Below is a small trained network, with its code and all its weights. Each question gives an input and a class and asks what happens when units are switched off, that is, made to give their printed mean instead of their output.

import numpy as np


def w(rows, s, z=0):
    codes = np.array(rows[::2]) - 128.0
    scale = np.full(codes.shape[1], s)
    scale[-1] = z or s
    return codes * scale


def norm(h):
    return h / np.sqrt((h * h).mean(-1, keepdims=True) + 1e-5)


def f(y):
    return np.maximum(y, 0)


def log_softmax(a):
    a = a - a.max(-1, keepdims=True)
    return a - np.log(np.exp(a).sum(-1, keepdims=True))


def net(x, mask):
    res = np.array(x, float).reshape(1, 2) / 4 @ E
    u = 0
    for l in range(2):
        y = f(norm(res) @ A[l][:, :-1].T + A[l][:, -1])
        res = res + np.where(mask[u : u + 16], y, B[l][:, -1]) @ B[l][:, :-1]
        u += 16
    return log_softmax(norm(res)[-1] @ U[:, :-1].T + U[:, -1])


A, B = {}, {}
E = w([
[201,197,100,208,22],'x0',
[88,75,168,186,2],'x1',
],0.0077)
A[0] = w([
[171,201,88,132,98,128],'L0N1',
[187,245,68,144,95,178],'L0N2',
[72,211,164,157,72,119],'L0N3',
[148,184,97,143,147,72],'L0N4',
[106,69,121,129,84,175],'L0N5',
[123,114,117,171,95,54],'L0N6',
[115,157,202,146,146,72],'L0N7',
[142,198,121,133,75,94],'L0N8',
[110,102,167,140,107,106],'L0N9',
[133,155,123,127,211,116],'L0N10',
[185,209,87,187,172,99],'L0N11',
[108,112,119,104,153,2],'L0N12',
[162,160,121,157,102,125],'L0N13',
[134,105,159,128,144,177],'L0N14',
[181,140,123,141,71,109],'L0N15',
[132,105,137,52,188,149],'L0N16',
],0.012,0.004)
B[0] = w([
[2,119,188,85,185,205],'L0N1',
[45,107,146,164,178,254],'L0N2',
[181,111,73,61,161,182],'L0N3',
[134,60,103,86,157,168],'L0N4',
[78,88,132,139,83,189],'L0N5',
[180,141,77,89,87,158],'L0N6',
[156,105,116,144,141,130],'L0N7',
[192,99,116,142,169,186],'L0N8',
[124,82,44,90,87,163],'L0N9',
[187,201,134,72,222,198],'L0N10',
[129,210,155,143,172,212],'L0N11',
[150,114,76,134,146,143],'L0N12',
[193,125,96,153,186,181],'L0N13',
[47,154,137,183,158,159],'L0N14',
[126,162,111,108,144,188],'L0N15',
[128,162,108,173,214,217],'L0N16',
],0.0084,0.0098)
A[1] = w([
[141,172,114,175,182,163],'L1N1',
[97,133,134,148,175,209],'L1N2',
[96,99,174,106,29,163],'L1N3',
[127,143,191,73,209,116],'L1N4',
[152,105,77,112,179,174],'L1N5',
[139,199,112,181,176,168],'L1N6',
[97,46,80,92,181,252],'L1N7',
[141,83,222,192,82,124],'L1N8',
[107,125,250,148,125,37],'L1N9',
[148,174,139,97,138,147],'L1N10',
[139,115,98,92,127,83],'L1N11',
[241,124,139,133,79,52],'L1N12',
[143,114,121,156,111,179],'L1N13',
[190,165,90,95,82,155],'L1N14',
[156,128,165,85,116,98],'L1N15',
[136,107,157,180,118,211],'L1N16',
],0.014,0.0022)
B[1] = w([
[109,102,200,40,137,227],'L1N1',
[79,137,105,187,149,225],'L1N2',
[174,165,195,74,201,169],'L1N3',
[251,203,242,1,180,250],'L1N4',
[158,169,107,85,116,212],'L1N5',
[81,40,235,60,195,230],'L1N6',
[171,137,127,175,93,255],'L1N7',
[199,215,76,130,138,139],'L1N8',
[105,85,62,243,122,136],'L1N9',
[80,94,165,138,133,160],'L1N10',
[80,138,145,216,120,140],'L1N11',
[204,183,64,172,179,140],'L1N12',
[134,163,139,101,143,144],'L1N13',
[92,219,112,182,207,145],'L1N14',
[142,93,88,169,106,128],'L1N15',
[165,112,26,127,140,140],'L1N16',
],0.0078,0.012)
U = w([
[35,53,99,210,127,161],'0',
[202,191,34,148,115,189],'1',
[82,161,123,130,93,32],'2',
[118,160,176,59,243,196],'3',
[75,141,128,91,76,2],'4',
[155,58,134,53,1,152],'5',
[65,176,128,119,89,5],'6',
[91,170,151,117,68,8],'7',
],0.018,0.0092)

Each question gives the input, the list of numbers given to net, and the class t.
The units are the neurons (one row each of A and B). Each row of codes is followed by its name. A weight is (code - 128) times the scale printed after its matrix; where a second scale follows, it is the last column's (A, B and U).
mask holds one flag per neuron, layer by layer. A switched-off neuron (its flag False) gives its mean, the last column of its row in B, instead of its output. The means were averaged over made-up inputs and are rounded, as every weight is.
A unit's drop is (log p(t) with every unit on - log p(t) with that unit switched off) / (log p(t) with every unit on - log p(t) with every unit switched off).
unit that matters most: the unit with the biggest drop
k most important neurons: the k neurons with the biggest drops, biggest first
k most important neurons of layer l: the k neurons of layer l with the biggest drops, biggest first
drop of u: that unit's drop, to one decimal
input [-7,8], class 0: unit that matters most : L1N4
input [-3,4], class 5: 2 most important neurons : [L0N9, L0N2]
input [-1,3], class 5: 2 most important neurons of layer 0 : [L0N5, L0N10]
input [-5,3], class 0: 2 most important neurons : [L0N10, L1N4]
input [-4,6], class 5: 4 most important neurons of layer 0 : [L0N2, L0N9, L0N16, L0N1]
input [-5,7], class 5: 2 most important neurons of layer 1 : [L1N2, L1N4]
input [-4,2], class 0: 2 most important neurons of layer 0 : [L0N10, L0N11]
input [-1,2], class 5: 2 most important neurons : [L0N5, L0N2]
input [-3,5], class 5: 3 most important neurons of layer 0 : [L0N2, L0N9, L0N16]
input [-1,1], class 0: 2 most important neurons of layer 1 : [L1N4, L1N5]
input [1,1], class 1: 2 most important neurons of layer 0 : [L0N11, L0N16]
input [1,4], class 1: drop of L0N11 : 0.0
input [7,5], class 1: drop of L0N6 : 0.6
input [-2,6], class 5: drop of L1N4 : 0.1
input [-5,5], class 0: drop of L1N4 : 1.2
input [-1,6], class 5: unit that matters most : L0N5
